Below is a small trained network, with its code and all its weights. Each question gives an input and a target symbol and asks what happens when units are switched off, that is, made to give their printed mean instead of their output.

import numpy as np


def w(rows, s, z=0):
    codes = np.array(rows[::2]) - 128.0
    scale = np.full(codes.shape[1], s)
    scale[-1] = z or s
    return codes * scale


def f(y):
    return y / 2 * (1 + np.tanh(0.7978845608 * (y + 0.044715 * y**3)))


def softmax(a):
    e = np.exp(a - a.max(-1, keepdims=True))
    return e / e.sum(-1, keepdims=True)


def log_softmax(a):
    a = a - a.max(-1, keepdims=True)
    return a - np.log(np.exp(a).sum(-1, keepdims=True))


def net(x, mask):
    ids = ['αβγδεζθμπτφψω'.index(c) for c in x.split()]
    T = len(ids)
    res = E[ids] + P[:T]
    u = 0
    for l in range(2):
        r = res
        for j in range(3):
            rows = slice(3 * j, 3 * j + 3)
            q, k, v = (r @ M[l][rows].T for M in (Q, K, V))
            z = softmax(np.where(np.tri(T) > 0, q @ k.T / 3**0.5, -1e9)) @ v
            o = O[l][rows]
            res = res + np.where(mask[u + j], z, o[:, -1]) @ o[:, :-1]
        u += 3
        y = f(res @ A[l][:, :-1].T + A[l][:, -1])
        res = res + np.where(mask[u : u + 4], y, B[l][:, -1]) @ B[l][:, :-1]
        u += 4
    return log_softmax(res[-1] @ U[:, :-1].T + U[:, -1])


Q, K, V, O, A, B = {}, {}, {}, {}, {}, {}
E = w([
[89,148,176,181,115,84,141,140],'α',
[95,133,154,153,94,101,130,76],'β',
[132,167,123,149,174,143,131,173],'γ',
[137,201,124,186,123,124,98,119],'δ',
[110,140,157,158,143,199,128,97],'ε',
[162,116,129,207,126,113,112,136],'ζ',
[165,166,80,149,114,134,92,114],'θ',
[150,142,148,177,92,1,118,179],'μ',
[100,141,88,101,110,85,133,75],'π',
[116,93,135,103,135,172,136,73],'τ',
[152,63,129,149,174,212,137,154],'φ',
[141,111,85,114,144,128,137,175],'ψ',
[67,92,134,125,57,64,170,221],'ω',
],0.015)
P = w([
[136,88,116,182,220,122,167,110],'0',
[205,96,95,32,90,137,190,100],'1',
[53,101,103,206,127,189,93,195],'2',
[211,101,66,48,101,141,200,99],'3',
[49,135,94,166,110,180,74,196],'4',
[191,125,85,50,89,145,203,69],'5',
[67,132,111,160,122,177,57,194],'6',
[203,135,85,69,118,132,203,107],'7',
[227,117,149,42,54,196,50,254],'8',
[182,153,97,93,109,115,198,70],'9',
[47,157,130,141,115,140,50,189],'10',
[172,144,104,65,110,115,203,51],'11',
[58,167,134,145,111,137,35,184],'12',
],0.009)
Q[0] = w([
[149,67,138,52,194,197,99,139],'L0H0',
[116,132,184,24,110,243,254,46],'L0H0',
[217,161,87,184,150,109,60,73],'L0H0',
[128,190,82,150,151,54,19,95],'L0H1',
[182,119,133,111,217,71,62,152],'L0H1',
[169,239,234,160,96,129,176,134],'L0H1',
[118,170,79,146,169,121,50,75],'L0H2',
[104,43,84,106,144,91,56,115],'L0H2',
[87,162,122,154,97,178,217,144],'L0H2',
],0.0065)
K[0] = w([
[136,93,57,74,187,190,184,142],'L0H0',
[13,81,106,131,117,235,124,92],'L0H0',
[152,178,140,68,2,80,153,187],'L0H0',
[94,64,189,96,167,184,171,100],'L0H1',
[135,137,86,147,174,246,119,83],'L0H1',
[167,108,51,15,29,100,202,127],'L0H1',
[119,138,162,207,225,136,57,114],'L0H2',
[107,177,62,153,132,99,51,238],'L0H2',
[179,73,148,130,119,50,218,90],'L0H2',
],0.007)
V[0] = w([
[212,86,103,161,175,217,85,33],'L0H0',
[75,173,125,183,200,103,67,127],'L0H0',
[117,169,120,119,170,195,183,226],'L0H0',
[76,41,215,98,134,163,238,148],'L0H1',
[11,182,211,201,156,60,38,98],'L0H1',
[127,153,75,71,124,29,154,166],'L0H1',
[128,138,161,209,143,111,170,187],'L0H2',
[100,184,122,100,128,132,2,211],'L0H2',
[173,146,74,154,213,106,104,106],'L0H2',
],0.0063)
O[0] = w([
[214,140,132,187,62,38,41,99,89],'L0H0',
[126,121,64,249,191,70,68,153,89],'L0H0',
[143,108,118,48,195,120,124,233,126],'L0H0',
[81,24,197,102,129,137,178,165,137],'L0H1',
[67,207,165,249,156,74,141,164,15],'L0H1',
[192,149,22,114,203,104,169,254,201],'L0H1',
[2,86,164,67,225,101,90,61,182],'L0H2',
[94,219,172,61,92,174,85,236,1],'L0H2',
[104,39,27,214,181,133,75,160,126],'L0H2',
],0.0054,0.0018)
A[0] = w([
[195,65,114,196,85,49,89,177,151],'L0N0',
[218,155,60,169,159,183,181,45,254],'L0N1',
[184,77,93,178,148,17,229,115,119],'L0N2',
[21,85,103,222,254,89,41,145,113],'L0N3',
],0.006,0.0031)
B[0] = w([
[126,108,71,175,202,128,70,94,171],'L0N0',
[52,90,68,72,169,3,157,85,253],'L0N1',
[59,168,91,13,241,132,198,84,211],'L0N2',
[80,179,181,169,235,220,100,89,211],'L0N3',
],0.0073,0.005)
Q[1] = w([
[105,112,183,126,84,132,103,166],'L1H0',
[97,126,149,32,131,95,150,60],'L1H0',
[116,125,174,175,67,102,78,149],'L1H0',
[73,75,104,88,168,10,229,15],'L1H1',
[149,117,141,103,157,134,216,134],'L1H1',
[125,95,121,109,107,2,169,184],'L1H1',
[52,48,168,131,79,203,48,164],'L1H2',
[190,139,68,100,98,155,105,154],'L1H2',
[158,144,72,99,228,84,196,83],'L1H2',
],0.0063)
K[1] = w([
[200,221,87,118,54,178,238,134],'L1H0',
[97,125,102,38,253,134,83,4],'L1H0',
[156,138,105,104,66,132,214,160],'L1H0',
[79,12,141,72,198,103,189,68],'L1H1',
[44,129,170,218,217,157,141,171],'L1H1',
[44,79,97,86,165,153,223,253],'L1H1',
[133,163,105,129,8,173,165,208],'L1H2',
[230,147,74,57,150,93,117,146],'L1H2',
[97,94,84,72,210,188,89,87],'L1H2',
],0.0051)
V[1] = w([
[100,130,217,205,97,244,64,132],'L1H0',
[186,144,106,126,136,138,46,149],'L1H0',
[145,181,193,101,89,90,219,88],'L1H0',
[134,83,77,113,84,143,74,103],'L1H1',
[155,97,94,136,127,158,53,125],'L1H1',
[146,133,116,228,145,165,41,41],'L1H1',
[135,2,67,106,117,107,141,114],'L1H2',
[135,206,72,155,148,41,80,113],'L1H2',
[86,134,136,170,88,43,102,99],'L1H2',
],0.0083)
O[1] = w([
[130,182,67,2,112,129,139,76,19],'L1H0',
[177,151,159,131,148,159,199,96,36],'L1H0',
[162,101,96,127,130,110,45,89,2],'L1H0',
[91,150,153,111,163,172,146,145,61],'L1H1',
[97,173,157,101,96,162,201,143,96],'L1H1',
[69,175,126,105,73,96,130,135,231],'L1H1',
[82,242,143,137,188,115,135,155,132],'L1H2',
[138,20,212,155,122,146,122,169,234],'L1H2',
[107,23,170,71,215,116,85,119,130],'L1H2',
],0.0088,0.0082)
A[1] = w([
[110,76,193,203,172,121,90,124,189],'L1N0',
[89,201,146,101,164,183,144,123,77],'L1N1',
[254,116,162,110,41,118,150,137,255],'L1N2',
[151,123,95,134,90,115,187,152,88],'L1N3',
],0.0085,0.0045)
B[1] = w([
[176,190,84,93,87,157,149,176,255],'L1N0',
[185,88,86,165,114,46,74,207,156],'L1N1',
[86,116,2,178,165,216,119,165,159],'L1N2',
[172,120,170,214,14,101,163,69,148],'L1N3',
],0.0095,0.017)
U = w([
[2,180,93,133,169,176,91,150,249],'α',
[91,93,124,130,160,147,134,117,90],'β',
[98,84,135,211,107,98,97,121,23],'γ',
[156,147,153,136,62,139,29,171,187],'δ',
[139,171,122,44,142,127,132,110,141],'ε',
[130,77,169,107,119,62,64,135,136],'ζ',
[126,132,174,210,142,88,151,87,156],'θ',
[97,122,182,128,91,102,126,113,113],'μ',
[139,166,119,125,107,73,119,132,11],'π',
[122,168,111,142,116,150,160,95,74],'τ',
[193,131,125,157,155,90,112,85,198],'φ',
[132,137,94,100,95,121,88,128,2],'ψ',
[154,129,161,101,141,120,158,134,118],'ω',
],0.0073,0.0062)

Each question gives the input, a string of symbols that net reads in full, and the target symbol t.
The units are the heads (3 rows each of Q, K, V and O) and the neurons (one row each of A and B). Each row of codes is followed by its name. A weight is (code - 128) times the scale printed after its matrix; where a second scale follows, it is the last column's (O, A, B and U).
mask holds one flag per unit, layer by layer, with each layer's heads first. A switched-off unit (its flag False) gives its mean, the last column of its rows in O or B, instead of its output. The means were averaged over made-up inputs and are rounded, as every weight is.
A unit's drop is (log p(t) with every unit on - log p(t) with that unit switched off) / (log p(t) with every unit on - log p(t) with every unit switched off).
The circuit of an input: a set's keep is (log p(t) with only the set's units on - log p(t) with every unit switched off) / (log p(t) with every unit on - log p(t) with every unit switched off). Starting from the 12 units with the biggest drops (on a tie, the unit counted first), units are removed one at a time, each time the one whose removal leaves the highest keep (on an exact tie, the one counted first), for as long as the keep stays at least 0.8.
circuit, biggest first: the units of the circuit, biggest drop first
unit that matters most: the unit with the biggest drop
top k neurons: the k neurons with the biggest drops, biggest first
k most important neurons of layer l: the k neurons of layer l with the biggest drops, biggest first
heads that matter: for each layer, one digit per head in row order, 1 if its drop is at least 0.15 and else 0, layers parted by /
input ω θ β ω ω γ β μ ω γ τ τ β, target δ: circuit, biggest first -> L1H0, L0N2, L1N0
input ω π τ ω ω γ, target φ: unit that matters most -> L1H1
input γ γ ω δ β β β β, target τ: heads that matter -> 101 / 101
input τ θ ω α θ α, target α: circuit, biggest first -> L1H2, L0H2, L0N1
input γ α μ π α γ, target τ: top 3 neurons -> L0N3, L1N3, L1N2
input α τ τ π, target ψ: 3 most important neurons of layer 0 -> L0N3, L0N1, L0N2
input γ μ φ δ, target τ: top 3 neurons -> L0N3, L1N3, L1N2
input τ ζ δ ψ, target α: circuit, biggest first -> L1H2, L0H2, L0N1
input τ β ω π θ β τ, target δ: circuit, biggest first -> L1H0, L0H2, L0N2, L1N0
input β τ δ τ τ δ τ θ ψ, target α: top 3 neurons -> L1N2, L1N0, L0N2
input β μ π ω φ φ α θ φ ω γ ψ ω, target δ: top 2 neurons -> L0N2, L1N0
input ε ψ β φ γ ε μ δ, target ε: circuit, biggest first -> L0H1, L1H0, L0N3, L0H2
input ζ ω ζ π α π β μ γ β, target μ: top 3 neurons -> L0N3, L0N2, L0N0
input δ μ ψ τ α π τ γ μ δ θ τ, target β: top 3 neurons -> L0N3, L1N2, L0N1
input γ ε τ γ μ θ ω ω, target τ: unit that matters most -> L0N3
input π μ ω β μ μ β μ β τ, target δ: circuit, biggest first -> L1N0, L1H0, L0N2, L0H2
input α β θ δ τ β ω θ φ μ μ ω, target ψ: heads that matter -> 011 / 111
input θ ε ζ α β φ π α θ μ, target ω: top 4 neurons -> L1N0, L0N1, L0N2, L0N0
input τ δ φ μ β δ, target α: 2 most important neurons of layer 0 -> L0N1, L0N2
input μ φ γ φ ζ μ ω φ ζ μ, target γ: heads that matter -> 111 / 011
input ψ γ θ τ π ω θ π ψ ψ θ ω, target θ: unit that matters most -> L0H2
input μ γ α β φ α δ γ μ ψ, target γ: 3 most important neurons of layer 0 -> L0N3, L0N2, L0N1
input δ δ θ ζ γ τ β γ γ τ β π, target β: top 2 neurons -> L0N3, L1N2
input α β α α τ γ, target ψ: 2 most important neurons of layer 0 -> L0N3, L0N1
input τ τ θ τ, target α: heads that matter -> 011 / 111
